Below are the code and all the weights of a small trained network. Each question names an input and a class and asks about switching units off, where a switched-off unit gives its printed mean instead of its output.

import numpy as np


def w(rows, s, z=0):
    codes = np.array(rows[::2]) - 128.0
    scale = np.full(codes.shape[1], s)
    scale[-1] = z or s
    return codes * scale


def f(y):
    return y / 2 * (1 + np.tanh(0.7978845608 * (y + 0.044715 * y**3)))


def log_softmax(a):
    a = a - a.max(-1, keepdims=True)
    return a - np.log(np.exp(a).sum(-1, keepdims=True))


def net(x, mask):
    res = np.array(x, float).reshape(1, 5) / 4 @ E
    y = f(res @ A[0][:, :-1].T + A[0][:, -1])
    res = res + np.where(mask, y, B[0][:, -1]) @ B[0][:, :-1]
    return log_softmax(res[-1] @ U[:, :-1].T + U[:, -1])


A, B = {}, {}
E = w([
[133,166,114,129,128,161,144],'x0',
[87,168,79,171,184,86,116],'x1',
[165,238,244,142,118,41,145],'x2',
[184,103,206,240,148,220,28],'x3',
[18,56,253,135,185,190,191],'x4',
],0.0076)
A[0] = w([
[94,139,116,74,128,97,176,94],'n0',
[155,122,148,137,133,135,171,128],'n1',
[109,159,140,133,116,152,137,97],'n2',
[137,139,102,138,120,123,160,44],'n3',
[167,140,108,124,103,112,123,33],'n4',
[164,125,165,197,155,148,105,174],'n5',
[197,122,105,135,128,95,140,62],'n6',
[106,135,161,124,87,98,95,129],'n7',
[132,193,205,139,85,63,152,130],'n8',
[157,190,191,112,148,64,166,107],'n9',
[136,235,245,133,129,60,168,148],'n10',
[113,53,35,127,104,149,129,131],'n11',
[191,154,97,99,129,123,110,53],'n12',
[109,145,118,77,116,119,141,72],'n13',
[73,134,95,46,101,93,209,103],'n14',
[125,157,103,125,169,174,147,154],'n15',
[183,150,87,130,90,99,122,99],'n16',
[77,110,158,154,136,138,188,101],'n17',
[77,144,141,58,135,119,156,79],'n18',
[101,166,116,133,158,78,173,95],'n19',
[136,147,175,199,124,186,44,51],'n20',
[128,101,160,155,157,121,211,63],'n21',
[120,99,87,92,138,167,129,209],'n22',
[208,171,90,109,93,69,59,5],'n23',
[112,106,78,143,151,142,140,187],'n24',
[189,123,101,128,129,113,132,28],'n25',
[153,185,188,121,132,94,125,170],'n26',
[134,129,101,56,132,68,224,76],'n27',
[74,72,68,110,150,203,147,130],'n28',
[28,133,228,143,162,150,197,35],'n29',
],0.011,0.002)
B[0] = w([
[142,121,151,174,130,141,127,174],'n0',
[114,129,122,135,151,107,113,138],'n1',
[127,127,129,131,117,123,116,133],'n2',
[141,124,147,115,145,120,123,130],'n3',
[113,151,131,121,135,113,125,146],'n4',
[141,105,153,185,119,146,136,193],'n5',
[122,159,121,119,118,114,138,151],'n6',
[135,113,127,133,116,139,125,142],'n7',
[118,87,98,110,150,146,118,210],'n8',
[130,83,88,104,113,137,126,201],'n9',
[122,57,73,101,125,159,132,255],'n10',
[121,90,93,89,130,159,137,210],'n11',
[97,160,150,114,129,115,111,162],'n12',
[131,127,134,155,118,122,126,147],'n13',
[152,99,163,193,138,149,117,211],'n14',
[124,110,127,131,119,121,130,143],'n15',
[121,168,151,90,137,109,116,176],'n16',
[139,175,133,91,119,116,123,181],'n17',
[131,142,148,151,128,124,126,168],'n18',
[139,117,154,125,114,148,116,164],'n19',
[148,95,156,208,147,131,142,213],'n20',
[119,155,130,108,140,99,116,166],'n21',
[114,95,105,123,144,123,112,176],'n22',
[117,205,160,91,111,100,156,206],'n23',
[138,98,131,109,108,142,129,165],'n24',
[114,144,133,113,143,102,129,145],'n25',
[118,93,96,131,143,151,116,190],'n26',
[141,121,147,208,140,138,139,200],'n27',
[126,104,82,91,122,127,118,214],'n28',
[118,254,143,74,109,72,135,244],'n29',
],0.022,0.012)
U = w([
[100,50,30,57,139,181,139,180],'0',
[171,120,191,247,164,150,159,6],'1',
[95,215,141,65,119,86,156,244],'2',
],0.011,0.00017)

Each question gives the input, the list of numbers given to net, and the class t.
The units are the neurons (one row each of A and B). Each row of codes is followed by its name. A weight is (code - 128) times the scale printed after its matrix; where a second scale follows, it is the last column's (A, B and U).
mask holds one flag per neuron, in row order. A switched-off neuron (its flag False) gives its mean, the last column of its row in B, instead of its output. The means were averaged over made-up inputs and are rounded, as every weight is.
A unit's drop is (log p(t) with every unit on - log p(t) with that unit switched off) / (log p(t) with every unit on - log p(t) with every unit switched off).
The circuit of an input: a set's keep is (log p(t) with only the set's units on - log p(t) with every unit switched off) / (log p(t) with every unit on - log p(t) with every unit switched off). Starting from the 12 units with the biggest drops (on a tie, the unit counted first), units are removed one at a time, each time the one whose removal leaves the highest keep (on an exact tie, the one counted first), for as long as the keep stays at least 0.8.
circuit, biggest first: the units of the circuit, biggest drop first
most important unit: the unit with the biggest drop
top k neurons: the k neurons with the biggest drops, biggest first
drop when u is switched off: that unit's drop, to one decimal
input [-6,3,7,-3,-6], class 0: top 2 neurons	(n10, n29)
input [-6,0,-1,3,0], class 1: most important unit	n10
input [-1,5,8,4,-7], class 0: top 2 neurons	(n10, n29)
input [-3,4,-6,-3,7], class 2: top 3 neurons	(n29, n10, n17)
input [-2,-3,7,-8,1], class 1: top 2 neurons	(n27, n14)
input [-5,3,0,5,6], class 2: top 3 neurons	(n29, n14, n27)
input [-8,-4,-1,-5,-5], class 1: top 3 neurons	(n29, n27, n14)
input [-6,5,3,-6,-7], class 2: top 2 neurons	(n23, n16)
input [2,7,8,-8,-6], class 0: top 2 neurons	(n10, n9)
input [-2,5,-3,-7,-8], class 2: top 4 neurons	(n23, n16, n20, n12)
input [3,5,2,-7,7], class 1: top 2 neurons	(n14, n27)
input [3,1,-5,-7,7], class 1: top 3 neurons	(n14, n27, n0)
input [8,-8,-5,6,-5], class 1: top 2 neurons	(n20, n10)
input [7,-7,4,2,-6], class 2: circuit, biggest first	(n23)
input [6,0,7,7,0], class 0: top 2 neurons	(n10, n8)
input [3,4,3,1,6], class 2: drop when n29 is switched off	1.8
input [-2,-2,8,7,-2], class 0: drop when n16 is switched off	0.0
input [0,8,3,2,7], class 2: drop when n29 is switched off	1.3
